Below is a small trained network, with its code and all its weights. Each question gives an input and a class and asks what happens when units are switched off, that is, made to give their printed mean instead of their output.

import numpy as np


def w(rows, s, z=0):
    codes = np.array(rows[::2]) - 128.0
    scale = np.full(codes.shape[1], s)
    scale[-1] = z or s
    return codes * scale


def f(y):
    return np.maximum(y, 0)


def log_softmax(a):
    a = a - a.max(-1, keepdims=True)
    return a - np.log(np.exp(a).sum(-1, keepdims=True))


def net(x, mask):
    res = np.array(x, float).reshape(1, 8) / 4 @ E
    y = f(res @ A[0][:, :-1].T + A[0][:, -1])
    res = res + np.where(mask, y, B[0][:, -1]) @ B[0][:, :-1]
    return log_softmax(res[-1] @ U[:, :-1].T + U[:, -1])


A, B = {}, {}
E = w([
[124,126,135,119,116,118,117,117,140],'x0',
[159,147,121,104,137,128,134,157,129],'x1',
[22,188,29,33,142,148,152,120,204],'x2',
[126,136,150,116,112,123,101,121,147],'x3',
[84,209,123,125,37,68,111,106,22],'x4',
[129,119,123,122,128,116,134,121,130],'x5',
[106,49,120,57,73,247,105,191,83],'x6',
[118,123,139,118,141,111,107,145,125],'x7',
],0.011)
A[0] = w([
[159,81,156,107,178,106,139,154,196,113],'n1',
[157,243,138,202,211,15,177,88,175,23],'n2',
[181,29,88,49,95,201,110,150,131,93],'n3',
[30,178,32,68,128,161,158,123,218,140],'n4',
[96,108,124,62,37,184,121,153,23,103],'n5',
[142,60,157,87,155,160,161,106,158,87],'n6',
[156,82,142,198,254,186,128,166,239,4],'n7',
[90,197,128,135,43,63,156,166,23,76],'n8',
[192,106,62,142,137,125,124,152,157,36],'n9',
[240,51,198,197,89,118,121,141,93,150],'n10',
[148,40,135,123,178,160,149,112,202,28],'n11',
],0.0084,0.0023)
B[0] = w([
[98,193,120,177,122,111,150,102,64,187],'n1',
[97,64,75,177,115,243,133,235,254,238],'n2',
[81,89,79,141,82,159,95,123,190,222],'n3',
[200,55,191,108,255,91,40,43,40,249],'n4',
[106,99,145,233,78,162,138,154,223,223],'n5',
[102,191,151,158,96,118,117,147,151,182],'n6',
[131,186,139,137,83,80,192,108,87,239],'n7',
[76,194,147,102,100,37,173,90,55,220],'n8',
[108,174,88,118,149,153,122,114,125,153],'n9',
[211,77,97,30,218,155,81,87,50,249],'n10',
[113,198,192,128,18,86,246,98,125,205],'n11',
],0.0073,0.015)
U = w([
[216,72,124,86,222,114,57,89,52,124],'0',
[108,254,126,125,36,73,160,109,91,251],'1',
[106,53,94,160,80,174,107,234,200,11],'2',
],0.0089,0.0014)

Each question gives the input, the list of numbers given to net, and the class t.
The units are the neurons (one row each of A and B). Each row of codes is followed by its name. A weight is (code - 128) times the scale printed after its matrix; where a second scale follows, it is the last column's (A, B and U).
mask holds one flag per neuron, in row order. A switched-off neuron (its flag False) gives its mean, the last column of its row in B, instead of its output. The means were averaged over made-up inputs and are rounded, as every weight is.
A unit's drop is (log p(t) with every unit on - log p(t) with that unit switched off) / (log p(t) with every unit on - log p(t) with every unit switched off).
The circuit of an input: a set's keep is (log p(t) with only the set's units on - log p(t) with every unit switched off) / (log p(t) with every unit on - log p(t) with every unit switched off). Starting from all 11 units, units are removed one at a time, each time the one whose removal leaves the highest keep (on an exact tie, the one counted first), for as long as the keep stays at least 0.8.
circuit, biggest first: the units of the circuit, biggest drop first
unit that matters most: the unit with the biggest drop
k most important neurons: the k neurons with the biggest drops, biggest first
drop when u is switched off: that unit's drop, to one decimal
input [-6,1,7,-8,-8,-8,3,-2], class 1: 2 most important neurons -> n11, n7
input [-2,4,2,0,2,1,1,3], class 0: circuit, biggest first -> n11
input [-6,4,6,-8,4,-2,7,-8], class 2: 2 most important neurons -> n5, n10
input [8,0,5,-3,-4,-2,-6,3], class 2: 3 most important neurons -> n2, n10, n8
input [-3,4,3,1,-3,-1,-4,0], class 2: 2 most important neurons -> n2, n10
input [4,-3,1,-5,0,1,2,2], class 2: 3 most important neurons -> n10, n4, n8
input [1,4,1,7,7,-4,-8,7], class 2: 3 most important neurons -> n2, n7, n11
input [-7,4,-5,-1,5,-4,-2,1], class 0: 2 most important neurons -> n10, n11
input [5,-3,0,-5,-1,-7,-2,7], class 2: 4 most important neurons -> n4, n10, n8, n11
input [-4,2,6,5,5,8,8,-4], class 2: 3 most important neurons -> n5, n10, n3
input [-4,6,0,-3,5,-6,-6,-1], class 2: 3 most important neurons -> n2, n7, n11
input [-6,6,-3,3,-7,8,7,-3], class 1: 3 most important neurons -> n11, n2, n7
input [-4,0,-6,-8,-8,-6,6,8], class 1: circuit, biggest first -> n11, n7
input [-4,3,-3,4,6,-5,-7,-8], class 2: most important neuron -> n2
input [3,-2,8,2,-7,1,8,6], class 0: 2 most important neurons -> n4, n2
input [8,3,3,1,0,8,2,5], class 0: 2 most important neurons -> n2, n4
input [-2,7,-2,-2,-5,-4,1,-8], class 1: drop when n4 is switched off -> 0.1
input [-2,-6,7,-6,6,7,-4,5], class 0: drop when n5 is switched off -> 0.0
input [-7,3,8,-3,2,7,0,-3], class 0: drop when n4 is switched off -> 0.2
input [8,0,7,2,4,-7,-5,7], class 0: drop when n4 is switched off -> 0.7
input [0,5,2,3,-8,6,-8,5], class 1: unit that matters most -> n7
